Here is a tiny trained network, its code and every weight. The questions are about switching its units off for an input and a target symbol, where a switched-off unit gives its printed mean instead of its output.

import numpy as np


def w(rows, s, z=0):
    codes = np.array(rows[::2]) - 128.0
    scale = np.full(codes.shape[1], s)
    scale[-1] = z or s
    return codes * scale


def norm(h):
    return h / np.sqrt((h * h).mean(-1, keepdims=True) + 1e-5)


def f(y):
    return np.maximum(y, 0)


def softmax(a):
    e = np.exp(a - a.max(-1, keepdims=True))
    return e / e.sum(-1, keepdims=True)


def log_softmax(a):
    a = a - a.max(-1, keepdims=True)
    return a - np.log(np.exp(a).sum(-1, keepdims=True))


def net(x, mask):
    ids = ['ΓΔΛΞΠΨβεζθμστ'.index(c) for c in x.split()]
    T = len(ids)
    res = E[ids] + P[:T]
    u = 0
    for l in range(2):
        r = norm(res)
        for j in range(2):
            rows = slice(3 * j, 3 * j + 3)
            q, k, v = (r @ M[l][rows].T for M in (Q, K, V))
            z = softmax(np.where(np.tri(T) > 0, q @ k.T / 3**0.5, -1e9)) @ v
            o = O[l][rows]
            res = res + np.where(mask[u + j], z, o[:, -1]) @ o[:, :-1]
        u += 2
        y = f(norm(res) @ A[l][:, :-1].T + A[l][:, -1])
        res = res + np.where(mask[u : u + 8], y, B[l][:, -1]) @ B[l][:, :-1]
        u += 8
    return log_softmax(norm(res)[-1] @ U[:, :-1].T + U[:, -1])


Q, K, V, O, A, B = {}, {}, {}, {}, {}, {}
E = w([
[129,1,191,69,107,91,173],'Γ',
[203,60,94,113,181,97,217],'Δ',
[172,142,108,123,169,90,83],'Λ',
[77,112,137,39,109,139,121],'Ξ',
[70,89,167,61,147,117,110],'Π',
[30,203,88,205,118,12,110],'Ψ',
[181,111,172,106,180,126,170],'β',
[54,131,171,77,109,198,164],'ε',
[78,122,160,136,190,173,137],'ζ',
[166,113,203,163,124,167,97],'θ',
[126,153,207,150,162,74,152],'μ',
[131,131,215,87,57,91,112],'σ',
[71,150,211,168,139,134,160],'τ',
],0.021)
P = w([
[184,47,97,168,131,82,248],'0',
[161,6,136,141,154,86,168],'1',
[153,35,139,145,154,101,162],'2',
[148,59,146,130,166,105,147],'3',
[145,83,151,128,162,116,133],'4',
[142,104,157,121,169,122,117],'5',
[136,126,157,110,178,124,103],'6',
[137,151,160,106,179,131,92],'7',
[134,173,168,98,185,131,80],'8',
[131,204,171,89,193,145,66],'9',
[127,221,187,78,198,144,56],'10',
[124,255,196,75,198,150,59],'11',
],0.0093)
Q[0] = w([
[121,171,110,214,70,102,150],'L0H0',
[142,199,217,62,147,38,187],'L0H0',
[132,155,201,158,185,137,169],'L0H0',
[144,140,93,71,201,209,146],'L0H1',
[121,75,242,141,209,210,4],'L0H1',
[81,131,229,119,166,60,75],'L0H1',
],0.018)
K[0] = w([
[90,78,63,170,68,61,155],'L0H0',
[110,236,186,69,147,152,97],'L0H0',
[101,173,194,159,123,125,87],'L0H0',
[199,148,214,68,166,180,153],'L0H1',
[104,255,228,88,154,103,64],'L0H1',
[70,187,133,152,105,151,39],'L0H1',
],0.018)
V[0] = w([
[41,183,128,230,72,106,54],'L0H0',
[10,126,8,185,88,46,62],'L0H0',
[100,128,182,95,229,97,145],'L0H0',
[156,119,111,133,197,126,221],'L0H1',
[132,70,101,193,131,168,119],'L0H1',
[151,134,91,81,217,199,100],'L0H1',
],0.013)
O[0] = w([
[69,73,163,254,128,145,144,90],'L0H0',
[79,188,94,244,120,79,249,6],'L0H0',
[70,102,93,70,228,87,93,251],'L0H0',
[100,50,143,141,227,165,127,146],'L0H1',
[167,81,173,154,109,234,132,96],'L0H1',
[178,174,93,123,217,214,222,119],'L0H1',
],0.009,0.015)
A[0] = w([
[145,164,237,118,100,167,107,143],'L0N0',
[57,111,216,144,119,71,131,63],'L0N1',
[153,178,135,170,128,231,77,138],'L0N2',
[119,203,220,121,103,87,112,191],'L0N3',
[154,197,158,89,67,109,147,8],'L0N4',
[29,189,43,248,114,81,164,207],'L0N5',
[79,154,181,222,135,157,73,96],'L0N6',
[65,79,91,110,94,192,90,188],'L0N7',
],0.015,0.0019)
B[0] = w([
[69,129,80,85,173,133,84,211],'L0N0',
[117,79,240,33,80,154,123,247],'L0N1',
[183,144,110,213,85,106,59,161],'L0N2',
[50,120,75,159,89,114,68,218],'L0N3',
[120,181,177,154,113,88,217,154],'L0N4',
[64,252,129,246,234,64,81,218],'L0N5',
[76,53,165,145,106,217,174,179],'L0N6',
[135,158,3,144,122,156,124,255],'L0N7',
],0.013,0.0055)
Q[1] = w([
[199,127,57,99,145,78,158],'L1H0',
[196,117,124,185,90,163,141],'L1H0',
[195,69,105,255,101,50,100],'L1H0',
[74,149,162,187,108,173,112],'L1H1',
[57,78,19,105,172,114,21],'L1H1',
[154,111,180,217,125,62,163],'L1H1',
],0.025)
K[1] = w([
[121,113,80,3,132,134,109],'L1H0',
[188,56,68,143,142,110,126],'L1H0',
[162,49,78,64,59,98,217],'L1H0',
[152,80,163,197,106,130,139],'L1H1',
[63,210,236,167,151,139,93],'L1H1',
[149,56,118,90,82,88,195],'L1H1',
],0.022)
V[1] = w([
[66,120,74,155,101,154,205],'L1H0',
[208,128,155,183,122,121,85],'L1H0',
[144,76,140,154,238,112,152],'L1H0',
[115,105,251,50,107,116,187],'L1H1',
[50,49,152,183,130,217,58],'L1H1',
[90,83,180,178,193,35,162],'L1H1',
],0.022)
O[1] = w([
[55,224,178,105,181,107,167,47],'L1H0',
[108,66,198,117,116,72,98,58],'L1H0',
[184,92,93,179,201,90,176,184],'L1H0',
[5,236,152,138,152,156,52,141],'L1H1',
[165,194,212,239,126,5,174,252],'L1H1',
[66,97,32,203,116,98,177,202],'L1H1',
],0.013)
A[1] = w([
[147,138,148,58,190,82,157,12],'L1N0',
[209,115,243,134,99,154,121,61],'L1N1',
[152,149,106,20,130,112,122,208],'L1N2',
[121,90,98,236,108,127,78,4],'L1N3',
[96,115,55,125,47,95,213,77],'L1N4',
[161,82,150,130,206,190,184,196],'L1N5',
[216,124,108,189,94,109,162,215],'L1N6',
[131,204,233,254,119,119,141,74],'L1N7',
],0.021,0.0034)
B[1] = w([
[146,120,211,88,162,113,141,205],'L1N0',
[124,170,4,171,114,192,115,190],'L1N1',
[112,144,163,186,123,104,190,249],'L1N2',
[120,193,53,156,198,107,129,201],'L1N3',
[126,152,202,86,110,209,93,211],'L1N4',
[56,174,149,118,61,79,118,244],'L1N5',
[151,123,106,187,100,134,155,225],'L1N6',
[46,119,218,205,230,185,151,225],'L1N7',
],0.027,0.011)
U = w([
[147,7,170,147,110,142,133,171],'Γ',
[95,6,67,139,75,117,193,148],'Δ',
[208,90,123,192,92,166,110,255],'Λ',
[184,223,166,116,126,163,178,71],'Ξ',
[211,110,145,52,196,120,110,194],'Π',
[117,87,205,255,177,173,112,114],'Ψ',
[184,137,176,190,94,1,181,73],'β',
[104,124,88,74,120,203,182,134],'ε',
[61,132,66,93,124,102,219,64],'ζ',
[141,129,57,102,222,68,70,139],'θ',
[132,63,136,106,148,78,124,116],'μ',
[89,157,145,145,37,76,45,91],'σ',
[83,51,127,166,100,164,165,112],'τ',
],0.0089,0.0057)

Each question gives the input, a string of symbols that net reads in full, and the target symbol t.
The units are the heads (3 rows each of Q, K, V and O) and the neurons (one row each of A and B). Each row of codes is followed by its name. A weight is (code - 128) times the scale printed after its matrix; where a second scale follows, it is the last column's (O, A, B and U).
mask holds one flag per unit, layer by layer, with each layer's heads first. A switched-off unit (its flag False) gives its mean, the last column of its rows in O or B, instead of its output. The means were averaged over made-up inputs and are rounded, as every weight is.
A unit's drop is (log p(t) with every unit on - log p(t) with that unit switched off) / (log p(t) with every unit on - log p(t) with every unit switched off).
The circuit of an input: a set's keep is (log p(t) with only the set's units on - log p(t) with every unit switched off) / (log p(t) with every unit on - log p(t) with every unit switched off). Starting from the 12 units with the biggest drops (on a tie, the unit counted first), units are removed one at a time, each time the one whose removal leaves the highest keep (on an exact tie, the one counted first), for as long as the keep stays at least 0.8.
units of the circuit, in order: the units of the circuit, biggest drop first
unit that matters most: the unit with the biggest drop
top k neurons: the k neurons with the biggest drops, biggest first
k most important neurons of layer l: the k neurons of layer l with the biggest drops, biggest first
heads that matter: for each layer, one digit per head in row order, 1 if its drop is at least 0.15 and else 0, layers parted by /
input μ Ξ Ψ θ β, target β: units of the circuit, in order : [L1N7 L1N1]
input Γ σ μ ζ ε Ξ, target β: 3 most important neurons of layer 1 : [L1N2 L1N7 L1N4]
input Δ ε ε Δ β ζ Δ, target β: heads that matter : 00 / 01
input ε Ξ Λ Ξ Λ ε ε Γ Δ, target Ξ: top 2 neurons : [L1N1 L1N5]
input Γ θ μ Π ζ θ θ Γ, target Λ: most important neuron of layer 1 : [L1N1]
input Ψ Λ Γ, target Γ: units of the circuit, in order : [L1N4 L1H1]
input Ψ Γ ζ, target ζ: units of the circuit, in order : [L1H1 L0H0 L1H0]
input Λ μ β σ ε, target σ: heads that matter : 01 / 00
input ε ζ Γ ε ε, target Ξ: top 2 neurons : [L0N0 L1N2]
input μ Λ Λ Γ Ξ, target ε: heads that matter : 11 / 01
input μ β Λ σ Λ Ξ, target σ: units of the circuit, in order : [L0H1 L1H0]
input θ Δ Λ β Π Π Λ Λ Λ, target Δ: heads that matter : 00 / 11
input ζ β Γ Π Ξ Γ Λ, target ε: units of the circuit, in order : [L1H1 L0H0 L0H1]
input θ Δ β τ Λ Γ ε ε Γ ε, target Ξ: 2 most important neurons of layer 1 : [L1N2 L1N7]
input β Γ Γ, target Π: units of the circuit, in order : [L0H0]
input β Γ θ β, target Λ: units of the circuit, in order : [L1N1 L1H0 L0H0]
input σ Ψ Γ θ Λ, target Λ: heads that matter : 10 / 00
input Ψ τ Γ, target Γ: units of the circuit, in order : [L0N5 L1N4 L1H1]
input ζ Λ Δ Λ ζ μ Π θ ε Π β, target Ξ: 2 most important neurons of layer 1 : [L1N2 L1N1]
input σ θ σ μ θ Γ ζ, target Λ: unit that matters most : L0H1
input Ψ μ τ τ Π β Γ β Λ θ, target θ: top 3 neurons : [L0N5 L1N3 L0N0]
input μ Γ Π ζ μ σ ε Ξ Δ, target Ξ: heads that matter : 10 / 11
input Δ Λ σ β Π Γ Π, target ζ: heads that matter : 11 / 11
input σ Ξ ζ Ξ ζ β ζ Γ, target β: 3 most important neurons of layer 1 : [L1N5 L1N7 L1N6]
